Below are the code and all the weights of a small trained network. Each question names an input and a class and asks about switching units off, where a switched-off unit gives its printed mean instead of its output.

import numpy as np


def w(rows, s, z=0):
    codes = np.array(rows[::2]) - 128.0
    scale = np.full(codes.shape[1], s)
    scale[-1] = z or s
    return codes * scale


def norm(h):
    return h / np.sqrt((h * h).mean(-1, keepdims=True) + 1e-5)


def f(y):
    return y / 2 * (1 + np.tanh(0.7978845608 * (y + 0.044715 * y**3)))


def log_softmax(a):
    a = a - a.max(-1, keepdims=True)
    return a - np.log(np.exp(a).sum(-1, keepdims=True))


def net(x, mask):
    res = np.array(x, float).reshape(1, 6) / 4 @ E
    u = 0
    for l in range(3):
        y = f(norm(res) @ A[l][:, :-1].T + A[l][:, -1])
        res = res + np.where(mask[u : u + 10], y, B[l][:, -1]) @ B[l][:, :-1]
        u += 10
    return log_softmax(norm(res)[-1] @ U[:, :-1].T + U[:, -1])


A, B = {}, {}
E = w([
[60,199,247,50,178,168,140,10,136,159,78,179],'x0',
[88,128,110,51,77,146,160,149,74,175,85,119],'x1',
[146,158,166,170,127,152,168,27,92,171,162,162],'x2',
[137,121,148,84,162,118,85,118,137,218,199,112],'x3',
[234,53,153,134,145,20,199,89,124,139,136,99],'x4',
[88,79,127,103,98,134,229,139,211,109,137,255],'x5',
],0.009)
A[0] = w([
[192,68,121,132,116,99,94,181,161,162,49,130,87],'0.n0',
[95,86,124,243,109,149,158,164,124,190,133,143,111],'0.n1',
[132,96,122,139,91,169,1,180,84,132,48,120,79],'0.n2',
[76,120,82,101,201,89,213,154,162,167,176,94,104],'0.n3',
[154,58,117,81,57,124,233,133,179,174,158,145,66],'0.n4',
[128,37,135,43,162,117,113,169,184,165,197,130,50],'0.n5',
[84,109,158,165,134,122,125,149,190,91,144,210,23],'0.n6',
[124,76,100,191,150,85,170,176,85,88,82,108,2],'0.n7',
[201,93,97,143,75,125,145,114,119,115,196,139,31],'0.n8',
[87,110,140,79,86,204,172,85,129,150,66,214,152],'0.n9',
],0.0071,0.005)
B[0] = w([
[123,115,164,49,135,87,107,154,139,54,83,112,167],'0.n0',
[149,188,90,127,162,80,177,115,149,108,141,130,162],'0.n1',
[108,195,76,73,138,127,117,161,142,172,163,109,195],'0.n2',
[123,110,100,115,158,54,144,120,164,119,92,148,149],'0.n3',
[198,80,148,90,50,82,134,153,127,187,102,181,195],'0.n4',
[92,141,54,77,151,62,113,113,194,166,133,200,172],'0.n5',
[157,167,101,130,100,142,113,116,214,72,92,119,163],'0.n6',
[70,71,124,128,185,126,134,142,85,43,178,107,158],'0.n7',
[138,198,130,166,91,107,185,107,172,161,130,49,157],'0.n8',
[91,163,254,152,55,127,117,148,57,107,133,136,254],'0.n9',
],0.0087,0.0054)
A[1] = w([
[104,126,48,142,118,150,19,216,71,214,148,91,53],'1.n0',
[174,39,42,203,154,115,236,167,118,27,173,69,65],'1.n1',
[165,56,161,14,75,237,250,117,84,159,93,171,65],'1.n2',
[55,194,163,166,104,161,104,96,203,87,41,146,66],'1.n3',
[210,107,125,236,135,125,230,125,140,160,148,140,3],'1.n4',
[188,136,222,147,233,105,51,3,111,181,119,129,101],'1.n5',
[79,19,101,86,24,207,253,131,101,134,125,227,75],'1.n6',
[164,35,116,148,134,94,198,113,120,243,154,113,94],'1.n7',
[83,55,91,139,139,163,147,164,167,16,85,160,94],'1.n8',
[132,177,139,68,67,129,139,35,137,177,184,153,108],'1.n9',
],0.0071,0.0064)
B[1] = w([
[127,235,80,140,165,131,124,173,183,129,47,122,196],'1.n0',
[96,69,110,108,93,177,148,147,2,136,174,66,206],'1.n1',
[150,168,188,185,112,28,64,139,82,165,110,142,168],'1.n2',
[111,170,149,141,176,227,196,166,174,120,250,104,180],'1.n3',
[126,229,108,186,115,160,120,129,115,223,199,126,153],'1.n4',
[165,6,107,162,195,163,40,44,154,160,81,93,255],'1.n5',
[187,131,192,202,126,39,93,145,156,107,58,127,190],'1.n6',
[97,150,118,158,125,167,102,146,242,84,150,203,171],'1.n7',
[113,63,191,164,112,130,132,114,150,63,146,95,161],'1.n8',
[114,118,151,139,161,76,154,78,121,76,64,107,188],'1.n9',
],0.009,0.0073)
A[2] = w([
[2,157,213,107,141,166,169,27,40,237,129,149,1],'2.n0',
[175,55,22,141,117,45,215,132,163,133,208,118,77],'2.n1',
[123,158,32,59,136,147,75,233,87,52,58,56,71],'2.n2',
[160,133,134,170,13,57,165,196,72,198,191,143,139],'2.n3',
[182,69,103,152,222,173,77,11,115,165,104,129,79],'2.n4',
[204,180,93,94,180,183,97,217,104,135,141,84,114],'2.n5',
[111,132,132,153,142,181,182,125,183,61,200,193,33],'2.n6',
[195,92,112,165,219,128,76,17,133,154,97,92,92],'2.n7',
[163,57,104,73,125,86,161,159,162,153,155,203,37],'2.n8',
[213,64,113,78,202,84,136,155,42,114,119,98,121],'2.n9',
],0.0078,0.0048)
B[2] = w([
[68,167,62,19,48,115,60,180,13,89,119,1,195],'2.n0',
[105,104,46,5,101,201,165,122,87,141,160,136,196],'2.n1',
[142,140,84,246,205,53,59,133,143,174,102,42,231],'2.n2',
[223,148,143,161,154,175,211,33,102,161,83,171,204],'2.n3',
[133,38,181,97,242,151,118,32,135,191,153,126,251],'2.n4',
[104,222,134,132,132,65,149,143,181,157,45,200,191],'2.n5',
[169,138,171,177,117,216,132,206,203,103,207,143,155],'2.n6',
[139,81,135,139,196,178,77,32,190,179,147,159,254],'2.n7',
[114,90,137,40,174,42,41,149,142,124,130,210,151],'2.n8',
[19,81,168,159,82,118,93,153,157,21,173,175,180],'2.n9',
],0.0091,0.0082)
U = w([
[32,214,198,29,67,193,73,134,41,101,103,80,134],'0',
[201,126,37,165,84,212,233,77,59,176,176,136,145],'1',
[84,228,26,190,213,88,58,205,188,173,47,59,152],'2',
[166,35,32,28,120,45,151,165,211,149,115,218,50],'3',
[102,174,202,193,127,238,152,194,236,31,190,186,3],'4',
[115,45,153,98,239,183,52,3,143,190,132,104,238],'5',
[108,13,60,202,116,88,142,192,46,32,147,47,27],'6',
[208,128,238,177,48,38,183,99,106,155,38,224,136],'7',
],0.014,0.0027)

Each question gives the input, the list of numbers given to net, and the class t.
The units are the neurons (one row each of A and B). Each row of codes is followed by its name. A weight is (code - 128) times the scale printed after its matrix; where a second scale follows, it is the last column's (A, B and U).
mask holds one flag per neuron, layer by layer. A switched-off neuron (its flag False) gives its mean, the last column of its row in B, instead of its output. The means were averaged over made-up inputs and are rounded, as every weight is.
A unit's drop is (log p(t) with every unit on - log p(t) with that unit switched off) / (log p(t) with every unit on - log p(t) with every unit switched off).
The circuit of an input: a set's keep is (log p(t) with only the set's units on - log p(t) with every unit switched off) / (log p(t) with every unit on - log p(t) with every unit switched off). Starting from the 12 units with the biggest drops (on a tie, the unit counted first), units are removed one at a time, each time the one whose removal leaves the highest keep (on an exact tie, the one counted first), for as long as the keep stays at least 0.8.
units of the circuit, in order: the units of the circuit, biggest drop first
k most important neurons: the k neurons with the biggest drops, biggest first
top k neurons in layer l: the k neurons of layer l with the biggest drops, biggest first
drop when u is switched off: that unit's drop, to one decimal
input [7,5,-6,-6,1,2], class 0: units of the circuit, in order => [0.n9]
input [0,-2,-3,1,1,-1], class 2: 2 most important neurons => [1.n5, 2.n2]
input [5,2,7,-8,-3,8], class 7: 2 most important neurons => [1.n6, 1.n2]
input [-3,2,-2,0,-2,3], class 3: units of the circuit, in order => [0.n5, 0.n1, 0.n3, 2.n1]
input [-6,-5,3,-6,-2,2], class 1: 2 most important neurons => [1.n4, 0.n8]
input [-4,-5,7,-6,-3,-6], class 2: units of the circuit, in order => [1.n5, 2.n4]
input [3,8,-1,4,-2,-3], class 0: 2 most important neurons => [0.n9, 2.n0]
input [0,-5,-6,8,0,0], class 3: 2 most important neurons => [0.n5, 1.n5]
input [-3,4,1,8,-1,7], class 3: 3 most important neurons => [0.n5, 0.n3, 2.n8]
input [-3,0,-4,-1,6,-8], class 2: 3 most important neurons => [2.n2, 2.n5, 0.n2]
input [2,-2,7,-5,-5,3], class 4: 2 most important neurons => [1.n3, 2.n6]
input [-2,1,6,8,5,6], class 3: top 3 neurons in layer 0 => [0.n5, 0.n3, 0.n9]
input [-5,4,0,-2,5,-8], class 2: 4 most important neurons => [2.n2, 1.n0, 2.n5, 0.n2]
input [0,-8,-6,-8,7,6], class 6: units of the circuit, in order => [1.n1]
input [8,-6,2,1,-3,5], class 4: top 2 neurons in layer 0 => [0.n6, 0.n4]
input [2,-2,3,3,-8,7], class 4: 3 most important neurons => [1.n3, 0.n6, 2.n6]
input [-3,-7,-8,8,8,-2], class 3: drop when 0.n5 is switched off => 0.1
input [-3,-8,-1,-2,8,3], class 1: drop when 2.n3 is switched off => 0.1
input [4,-3,-7,-4,-1,4], class 4: drop when 1.n1 is switched off => 0.0
input [5,-4,8,-1,-2,4], class 0: units of the circuit, in order => [2.n0]
